Here is a tiny trained network, its code and every weight. The questions are about switching its units off for an input and a class, where a switched-off unit gives its printed mean instead of its output.

import numpy as np


def w(rows, s, z=0):
    codes = np.array(rows[::2]) - 128.0
    scale = np.full(codes.shape[1], s)
    scale[-1] = z or s
    return codes * scale


def f(y):
    return y / 2 * (1 + np.tanh(0.7978845608 * (y + 0.044715 * y**3)))


def log_softmax(a):
    a = a - a.max(-1, keepdims=True)
    return a - np.log(np.exp(a).sum(-1, keepdims=True))


def net(x, mask):
    res = np.array(x, float).reshape(1, 5) / 4 @ E
    y = f(res @ A[0][:, :-1].T + A[0][:, -1])
    res = res + np.where(mask, y, B[0][:, -1]) @ B[0][:, :-1]
    return log_softmax(res[-1] @ U[:, :-1].T + U[:, -1])


A, B = {}, {}
E = w([
[103,182,100,144,254,198,154],'x0',
[169,142,135,139,106,139,148],'x1',
[99,123,122,112,143,127,116],'x2',
[176,116,124,157,106,149,145],'x3',
[157,70,14,67,94,144,204],'x4',
],0.0088)
A[0] = w([
[158,78,40,21,181,97,203,108],'neuron 1',
[86,206,134,149,234,251,47,219],'neuron 2',
[77,117,62,195,220,139,143,85],'neuron 3',
[136,254,96,108,137,250,183,81],'neuron 4',
[86,136,225,128,164,105,83,231],'neuron 5',
[96,243,163,160,104,199,61,1],'neuron 6',
],0.0075,0.0037)
B[0] = w([
[205,54,221,56,143,175,133,213],'neuron 1',
[176,80,83,134,116,69,182,254],'neuron 2',
[104,158,94,199,54,78,105,169],'neuron 3',
[184,65,112,113,23,130,101,175],'neuron 4',
[163,33,108,115,126,119,248,230],'neuron 5',
[87,43,158,130,139,174,82,169],'neuron 6',
],0.011,0.0081)
U = w([
[208,83,242,113,191,145,179,64],'0',
[197,143,167,101,131,96,160,253],'1',
[157,143,141,84,96,109,177,222],'2',
[132,112,123,106,5,73,106,54],'3',
[163,157,170,99,128,154,242,171],'4',
[106,213,103,111,159,131,143,102],'5',
[45,157,131,179,136,196,17,9],'6',
[72,255,142,150,225,157,43,23],'7',
],0.0093,0.005)

Each question gives the input, the list of numbers given to net, and the class t.
The units are the neurons (one row each of A and B). Each row of codes is followed by its name. A weight is (code - 128) times the scale printed after its matrix; where a second scale follows, it is the last column's (A, B and U).
mask holds one flag per neuron, in row order. A switched-off neuron (its flag False) gives its mean, the last column of its row in B, instead of its output. The means were averaged over made-up inputs and are rounded, as every weight is.
A unit's drop is (log p(t) with every unit on - log p(t) with that unit switched off) / (log p(t) with every unit on - log p(t) with every unit switched off).
The circuit of an input: a set's keep is (log p(t) with only the set's units on - log p(t) with every unit switched off) / (log p(t) with every unit on - log p(t) with every unit switched off). Starting from all 6 units, units are removed one at a time, each time the one whose removal leaves the highest keep (on an exact tie, the one counted first), for as long as the keep stays at least 0.8.
circuit, biggest first: the units of the circuit, biggest drop first
most important unit: the unit with the biggest drop
top k neurons: the k neurons with the biggest drops, biggest first
drop of u: that unit's drop, to one decimal
input [-1,7,-8,4,8], class 0: top 2 neurons	neuron 1; neuron 3
input [8,1,3,7,3], class 3: top 3 neurons	neuron 4; neuron 3; neuron 5
input [8,-7,-2,-4,-3], class 3: most important unit	neuron 3
input [8,-7,0,7,0], class 3: circuit, biggest first	neuron 3; neuron 4
input [6,-8,-5,-5,-7], class 2: circuit, biggest first	neuron 3; neuron 2
input [7,5,2,7,-2], class 3: top 3 neurons	neuron 4; neuron 3; neuron 1
input [-4,-2,1,-1,6], class 0: top 2 neurons	neuron 1; neuron 3
input [8,0,-1,1,-6], class 3: top 2 neurons	neuron 3; neuron 4
input [8,4,0,8,2], class 3: top 2 neurons	neuron 4; neuron 3
input [7,-1,6,2,4], class 3: top 3 neurons	neuron 3; neuron 4; neuron 5
input [4,2,-7,7,7], class 0: top 2 neurons	neuron 1; neuron 2
input [6,0,-2,-4,4], class 3: drop of neuron 5	0.2
input [8,-1,-8,-7,8], class 0: drop of neuron 6	-0.2
input [8,-6,-4,-6,-7], class 3: most important unit	neuron 3
input [7,2,3,-1,4], class 3: drop of neuron 5	0.1
